Below are the code and all the weights of a small trained network. Each question names an input and a class and asks about switching units off, where a switched-off unit gives its printed mean instead of its output.

import numpy as np


def w(rows, s, z=0):
    codes = np.array(rows[::2]) - 128.0
    scale = np.full(codes.shape[1], s)
    scale[-1] = z or s
    return codes * scale


def f(y):
    return np.maximum(y, 0)


def log_softmax(a):
    a = a - a.max(-1, keepdims=True)
    return a - np.log(np.exp(a).sum(-1, keepdims=True))


def net(x, mask):
    res = np.array(x, float).reshape(1, 8) / 4 @ E
    y = f(res @ A[0][:, :-1].T + A[0][:, -1])
    res = res + np.where(mask, y, B[0][:, -1]) @ B[0][:, :-1]
    return log_softmax(res[-1] @ U[:, :-1].T + U[:, -1])


A, B = {}, {}
E = w([
[107,109,108,88,123,29,145,2,56,209,63],'x0',
[75,147,137,59,141,106,76,110,221,86,139],'x1',
[197,68,166,59,77,127,58,93,217,103,122],'x2',
[71,136,88,163,203,149,88,56,86,66,191],'x3',
[210,91,167,147,173,167,95,27,161,165,139],'x4',
[43,229,139,104,169,77,129,213,214,78,58],'x5',
[85,198,81,82,70,147,116,108,57,164,121],'x6',
[97,78,71,190,89,96,153,147,175,130,198],'x7',
],0.0071)
A[0] = w([
[168,119,131,113,98,196,74,153,210,102,147,63],'neuron 1',
[159,49,162,131,145,167,87,59,217,130,206,95],'neuron 2',
[143,217,172,115,134,231,129,225,114,106,116,224],'neuron 3',
[88,118,26,173,181,181,140,116,120,84,203,246],'neuron 4',
[130,101,66,222,59,140,191,219,119,145,217,176],'neuron 5',
[171,100,204,87,149,94,52,73,236,106,155,176],'neuron 6',
[105,126,180,231,231,163,183,191,192,62,72,212],'neuron 7',
[135,211,174,136,193,69,150,70,76,220,49,252],'neuron 8',
[130,114,121,63,52,123,70,81,106,133,95,115],'neuron 9',
[33,254,63,157,149,117,127,169,146,79,121,219],'neuron 10',
],0.0063,0.0025)
B[0] = w([
[63,151,55,56,123,132,161,187,125,164,184,200],'neuron 1',
[77,186,123,73,213,99,70,170,94,61,210,238],'neuron 2',
[70,219,54,2,200,192,214,156,34,148,171,232],'neuron 3',
[165,89,169,154,196,92,54,168,108,101,208,229],'neuron 4',
[239,11,163,210,83,63,95,229,198,131,63,250],'neuron 5',
[145,150,138,102,96,42,135,238,179,154,111,243],'neuron 6',
[148,131,92,43,121,139,128,124,86,226,69,251],'neuron 7',
[164,123,122,98,68,77,135,112,75,203,54,230],'neuron 8',
[110,99,65,122,70,99,202,127,152,206,54,183],'neuron 9',
[63,152,76,90,174,62,73,233,124,81,109,254],'neuron 10',
],0.0069,0.0084)
U = w([
[87,142,143,126,140,83,73,213,193,33,140,95],'0',
[67,141,169,216,99,171,178,108,160,49,163,31],'1',
[133,92,108,140,29,172,147,58,132,125,125,73],'2',
[193,75,149,197,194,206,87,82,57,93,219,98],'3',
[239,33,158,142,40,111,136,130,162,204,50,184],'4',
[104,120,95,140,111,114,100,48,31,173,106,153],'5',
[41,224,87,28,139,124,160,151,90,165,141,168],'6',
[43,172,203,222,86,254,217,27,198,17,92,1],'7',
],0.0088,0.0068)

Each question gives the input, the list of numbers given to net, and the class t.
The units are the neurons (one row each of A and B). Each row of codes is followed by its name. A weight is (code - 128) times the scale printed after its matrix; where a second scale follows, it is the last column's (A, B and U).
mask holds one flag per neuron, in row order. A switched-off neuron (its flag False) gives its mean, the last column of its row in B, instead of its output. The means were averaged over made-up inputs and are rounded, as every weight is.
A unit's drop is (log p(t) with every unit on - log p(t) with that unit switched off) / (log p(t) with every unit on - log p(t) with every unit switched off).
The circuit of an input: a set's keep is (log p(t) with only the set's units on - log p(t) with every unit switched off) / (log p(t) with every unit on - log p(t) with every unit switched off). Starting from all 10 units, units are removed one at a time, each time the one whose removal leaves the highest keep (on an exact tie, the one counted first), for as long as the keep stays at least 0.8.
circuit, biggest first: the units of the circuit, biggest drop first
k most important neurons: the k neurons with the biggest drops, biggest first
drop when u is switched off: that unit's drop, to one decimal
input [-2,-6,-8,-6,-6,5,-5,6], class 4: circuit, biggest first	[neuron 5]
input [-6,1,-8,3,8,0,-6,5], class 3: circuit, biggest first	[neuron 4; neuron 6]
input [1,7,-1,5,-2,6,2,2], class 0: circuit, biggest first	[neuron 10; neuron 3]
input [2,-2,5,7,-7,-7,-3,7], class 3: circuit, biggest first	[neuron 6; neuron 4]
input [-8,0,6,0,-7,-3,-1,-1], class 6: 2 most important neurons	[neuron 3; neuron 1]
input [-2,-1,-2,-3,-3,-3,4,0], class 4: 2 most important neurons	[neuron 5; neuron 2]
input [6,-6,6,2,-3,8,1,8], class 0: 2 most important neurons	[neuron 3; neuron 7]
input [-4,-5,4,-1,6,-8,-7,5], class 0: circuit, biggest first	[neuron 2; neuron 6]
input [-5,-6,2,-7,-1,8,1,4], class 6: 2 most important neurons	[neuron 3; neuron 7]
input [-1,-8,0,2,-8,1,3,3], class 0: 2 most important neurons	[neuron 5; neuron 10]
input [5,-7,-2,6,-1,-5,-7,4], class 3: 2 most important neurons	[neuron 4; neuron 6]
input [-6,7,6,3,-3,8,4,8], class 6: 3 most important neurons	[neuron 1; neuron 3; neuron 7]
input [5,-4,6,4,3,2,1,-1], class 4: 2 most important neurons	[neuron 3; neuron 10]
input [1,-5,-8,-2,8,0,1,-6], class 4: circuit, biggest first	[neuron 8]
input [1,-3,-1,-5,7,5,8,4], class 4: 3 most important neurons	[neuron 2; neuron 3; neuron 1]
input [4,-7,8,-4,3,1,-7,5], class 0: 4 most important neurons	[neuron 2; neuron 8; neuron 7; neuron 5]
input [-6,3,-3,7,-6,-8,8,0], class 0: 2 most important neurons	[neuron 10; neuron 5]
input [-7,-8,3,-8,4,-3,7,-6], class 6: drop when neuron 3 is switched off	1.4
input [-3,7,-7,2,7,-8,1,-8], class 3: drop when neuron 1 is switched off	0.1
input [5,-7,2,4,-2,-1,1,-2], class 5: drop when neuron 10 is switched off	-0.1
input [-7,-7,-1,-8,6,5,-6,-8], class 6: circuit, biggest first	[neuron 3]
